[-26 -17 -30  27  10   9 -12 -85 -12 -24  38  28 -51] : Nuv
[ -6   4 -10  28   7  -3 -17 -39   4  51  38  28 -51] : gal
[ 17  15  49 -30 -16 -21  16 107  15  51  38  28 -50] : tek
size: [ 17  15  49 -30]
4
rest: [-17 -30  27  10]
[  9 -12 -85 -12 -24  38  28 -51]
rest: [ 7 -3]
[-17 -39   4  51  38  28 -51]
next: [-17 -30]
[27]
size: [-26 -17 -30  27  10   9 -12 -85 -12 -24  38  28 -51]
13
size: [ 17  15  49 -30 -16 -21  16 107  15  51  38  28 -50]
13
size: [ -6   4 -10  28   7  -3 -17 -39   4  51  38]
11

[-26  10 -33 -46  19  38 -20  63]  sozuk
[-20 -46  10  38 -33 -20  19  63]  garo
[-26 -19 -33 -46   1  85   1  63]  maras
next: [-46  19]
[38]
size: [-20 -46  10  38 -33 -20  19]
7
next: [ 10 -33 -46  19  38 -20]
[63]
q: [-26 -19 -33 -46   1  85   1  63]
maras
size: [-26 -19]
2

[-47  19 -42  91] = pelig
[ 0 -1  1  1] = Vuru
[ -4   4 -46   7] = Naba
[-47  19  35  91] = Zab
[-17 -14 -26  19] = pemoz
[-7 26  2 27] = Loka
[-17 -14 -26 -30] = mufo
[ 29  24 -38 -11] = Bebuz
[ 57   4 -46   7] = Naza
size: [-17]
1
size: [-7]
1

[ 39  -7   6  -5  29  -1   3  23   5   9  27   9  50 -12  44  11] : rero
[-14 -30 -54 -43   9  43  45   2 -17 -22 -20 -33  31  10 -27   6] : bel
[-47 -32 -50  -9  30 -27 -26  29   9   4 -40  -5 -15 -43 -49 -62] : vofu
[ 51  26  37  -5  75  13  -5 -21 -25  21 -43 -27  20  35 -34  48] : fini
[-15 -11  27  24  62  -3  23 -39  -4  40 -25 -25  34 -52  27  -9] : sav
[ 31 -15 -23  -3 -26  12  37 -58 -44 -29  25   5  34 -10  32 -33] : zaz
[ 40 -19  22 -36 -43 -19  22  33  15 -16  -5  36  20  35 -34  49] : Gud
[ 42 -44   5 -27 -13 -39 -23 -42  33 -35 -17  14   5 -15 -23 -14] : zelav
[ 40  33 -23  29 -43   4  14  35  54   4  -6  38 -72  14 -48 -28] : tob
[-93 -18  24   5  54  11  23 -39  -4  39 -25 -37  16   2 -14  50] : fuzuk
where: [38]
tob, 12
size: [-15 -11  27]
3
next: [ -3 -26  12  37 -58 -44 -29  25   5  34 -10]
[32]
where: [-49]
vofu, 15
rest: [ 23 -39  -4  39 -25]
[-37  16   2 -14  50]
rest: [75 13]
[ -5 -21 -25  21 -43 -27  20  35 -34  48]

[  9  14 -28 -16  27  -1 -12 -18  -5  -7   5  42   2] = foze
[  6  -3  18   3   3  12  -8 -39   3   3 -22   7   0] = Gor
[ -9 -14   2  -3  13  -7   7 -24  27  -6 -29  -4  16] = zava
[-14   1 -11  20 -40  -1  22 -28   3  -1  26  51 -15] = tef
rest: [ 22 -28]
[  3  -1  26  51 -15]
next: [27 -1]
[-12]
where: [26]
tef, 11
where: [-9]
zava, 1

[ 51  52 -69  97] : kana
[-71 -68 -31  31] : siki
[-71 -68  34 -65] : bevek
[ 36 -82 -31  32] : Boz
[ 13 -12  16 -25] : sibor
next: [ 36 -82]
[-31]
size: [ 13 -12]
2
rest: [-68 -31]
[31]
next: [ 52 -69]
[97]
where: [36]
Boz, 1
q: [-71 -68  34 -65]
bevek

[-70 -39  29  37  14 -35  49 -82  19  82 -46 -59] = rudu
[  1  71  60 -41  61  67  49   6 -18 -49 -40  30] = mozom
[-15 -36  17  -4  57 -56 -79  12  -7 -47 -16  46] = sano
[ 69  30  62  81  58 -67 -83  25  37 -77 -69  77] = lut
[  1  71  60 -41  61  67  49 -47 -18  69 -40  30] = kivod
[ 11   1  62 -35 -35 -44 -28  74 -71  55  35   9] = zol
[ -6 -20  10  43 -79  65 -63 -71 -81  19   9 -48] = limi
[ 11   1  62 -35 -35 -44 -40  74 -71  55  35   9] = fugu
[ 82  55 -33  69  80  -8  28  52  53  17 -28  74] = Gugu
rest: [  6 -18]
[-49 -40  30]
size: [-15 -36  17  -4  57 -56 -79  12  -7 -47 -16]
11
size: [69 30 62 81 58]
5
where: [-46]
rudu, 11
next: [ 43 -79  65 -63]
[-71]
next: [-35 -44 -40  74]
[-71]

[-15  -5  -7   9  36 -34  29  -9 -12 -45] -> pas
[ -12  -29  -12   36   73  -57   50  -46  -95 -103] -> lemev
[-50 -29 -10  40  20 -53  33   7 -31 -69] -> keled
size: [-15  -5  -7   9  36]
5
size: [ -12  -29  -12   36   73  -57   50  -46  -95 -103]
10

